Here is a tiny trained network, its code and every weight. The questions are about switching its units off for an input and a class, where a switched-off unit gives its printed mean instead of its output.

import numpy as np


def w(rows, s, z=0):
    codes = np.array(rows[::2]) - 128.0
    scale = np.full(codes.shape[1], s)
    scale[-1] = z or s
    return codes * scale


def norm(h):
    return h / np.sqrt((h * h).mean(-1, keepdims=True) + 1e-5)


def f(y):
    return y / 2 * (1 + np.tanh(0.7978845608 * (y + 0.044715 * y**3)))


def log_softmax(a):
    a = a - a.max(-1, keepdims=True)
    return a - np.log(np.exp(a).sum(-1, keepdims=True))


def net(x, mask):
    res = np.array(x, float).reshape(1, 5) / 4 @ E
    u = 0
    for l in range(4):
        y = f(norm(res) @ A[l][:, :-1].T + A[l][:, -1])
        res = res + np.where(mask[u : u + 4], y, B[l][:, -1]) @ B[l][:, :-1]
        u += 4
    return log_softmax(norm(res)[-1] @ U[:, :-1].T + U[:, -1])


A, B = {}, {}
E = w([
[107,94,112,134,121,179,108,133,156,2],'x0',
[84,174,176,32,160,101,99,73,133,120],'x1',
[163,139,85,179,173,123,186,63,144,130],'x2',
[99,139,112,134,117,192,167,101,133,179],'x3',
[138,117,147,188,128,131,83,86,62,159],'x4',
],0.0074)
A[0] = w([
[71,173,25,149,147,113,142,101,171,47,254],'0.n1',
[157,123,124,215,116,104,98,115,45,182,82],'0.n2',
[237,125,120,103,232,55,127,2,134,98,252],'0.n3',
[117,157,99,173,158,94,225,75,81,230,95],'0.n4',
],0.0052,0.0008)
B[0] = w([
[109,144,117,74,64,74,144,203,183,167,194],'0.n1',
[190,218,136,144,144,66,10,245,108,99,205],'0.n2',
[198,170,92,98,80,118,122,188,199,123,253],'0.n3',
[31,120,172,2,86,137,191,49,35,190,251],'0.n4',
],0.0063,0.0039)
A[1] = w([
[119,91,167,107,103,148,174,156,178,44,14],'1.n1',
[202,215,147,144,165,68,130,107,164,118,253],'1.n2',
[172,124,118,156,122,118,2,115,104,119,205],'1.n3',
[104,94,175,111,166,158,88,67,49,149,116],'1.n4',
],0.0058,0.00059)
B[1] = w([
[19,122,114,83,159,94,142,135,144,101,251],'1.n1',
[54,59,61,145,124,173,1,175,128,86,241],'1.n2',
[196,106,176,166,51,101,148,141,115,168,245],'1.n3',
[50,117,213,92,180,114,118,22,79,147,197],'1.n4',
],0.0072,0.0025)
A[2] = w([
[105,154,203,89,70,60,156,105,2,137,2],'2.n1',
[55,85,147,174,139,122,210,175,126,65,93],'2.n2',
[169,113,79,158,200,233,181,153,188,159,107],'2.n3',
[158,157,85,129,194,151,196,139,30,233,27],'2.n4',
],0.0055,0.00069)
B[2] = w([
[68,116,179,86,230,126,210,65,112,87,254],'2.n1',
[118,172,97,90,118,70,131,214,180,155,180],'2.n2',
[158,79,140,77,92,176,185,47,161,176,143],'2.n3',
[88,66,237,172,171,120,126,1,92,84,208],'2.n4',
],0.0067,0.004)
A[3] = w([
[82,141,127,99,90,125,107,151,158,20,6],'3.n1',
[82,93,64,74,134,129,232,169,206,77,192],'3.n2',
[254,101,79,229,86,115,30,163,90,119,158],'3.n3',
[170,90,216,162,146,113,50,169,149,83,8],'3.n4',
],0.0055,0.0026)
B[3] = w([
[32,123,198,138,249,35,76,101,163,41,172],'3.n1',
[131,245,33,120,117,203,122,121,102,181,254],'3.n2',
[255,18,163,248,116,132,170,150,196,116,211],'3.n3',
[168,64,152,144,99,124,254,80,141,133,152],'3.n4',
],0.0059,0.006)
U = w([
[47,189,71,38,174,56,50,233,177,34,114],'0',
[149,204,5,82,59,188,226,161,176,189,3],'1',
[78,99,254,91,168,96,195,49,13,190,238],'2',
[246,37,182,236,58,58,93,212,126,93,91],'3',
],0.0066,0.0025)

Each question gives the input, the list of numbers given to net, and the class t.
The units are the neurons (one row each of A and B). Each row of codes is followed by its name. A weight is (code - 128) times the scale printed after its matrix; where a second scale follows, it is the last column's (A, B and U).
mask holds one flag per neuron, layer by layer. A switched-off neuron (its flag False) gives its mean, the last column of its row in B, instead of its output. The means were averaged over made-up inputs and are rounded, as every weight is.
A unit's drop is (log p(t) with every unit on - log p(t) with that unit switched off) / (log p(t) with every unit on - log p(t) with every unit switched off).
The circuit of an input: a set's keep is (log p(t) with only the set's units on - log p(t) with every unit switched off) / (log p(t) with every unit on - log p(t) with every unit switched off). Starting from the 12 units with the biggest drops (on a tie, the unit counted first), units are removed one at a time, each time the one whose removal leaves the highest keep (on an exact tie, the one counted first), for as long as the keep stays at least 0.8.
circuit, biggest first: the units of the circuit, biggest drop first
top k neurons: the k neurons with the biggest drops, biggest first
top k neurons in layer l: the k neurons of layer l with the biggest drops, biggest first
drop of u: that unit's drop, to one decimal
input [6,2,-3,-3,4], class 2: circuit, biggest first	[1.n2 2.n1]
input [-4,-1,4,4,-7], class 2: circuit, biggest first	[2.n4]
input [1,3,7,-5,1], class 0: top 2 neurons	[1.n2 0.n1]
input [-1,1,-3,-5,7], class 3: top 2 neurons	[0.n4 0.n2]
input [1,3,7,-1,4], class 0: top 3 neurons in layer 0	[0.n3 0.n4 0.n1]
input [-4,4,4,-2,-7], class 1: circuit, biggest first	[3.n2 1.n4]
input [-1,7,7,-3,0], class 0: top 2 neurons	[1.n2 0.n3]
input [-1,-5,8,-7,-5], class 1: top 4 neurons	[3.n2 0.n2 2.n3 1.n3]
input [-3,-2,-4,0,6], class 3: top 2 neurons in layer 1	[1.n3 1.n1]
input [0,-1,-4,0,6], class 3: top 2 neurons	[0.n2 0.n4]
input [1,7,5,-7,4], class 3: drop of 0.n4	0.1
input [-6,-3,2,7,-3], class 2: drop of 0.n3	0.0
input [-6,-8,-5,6,-1], class 2: drop of 0.n4	0.1
input [-8,-8,6,4,-1], class 2: top neuron	[0.n4]
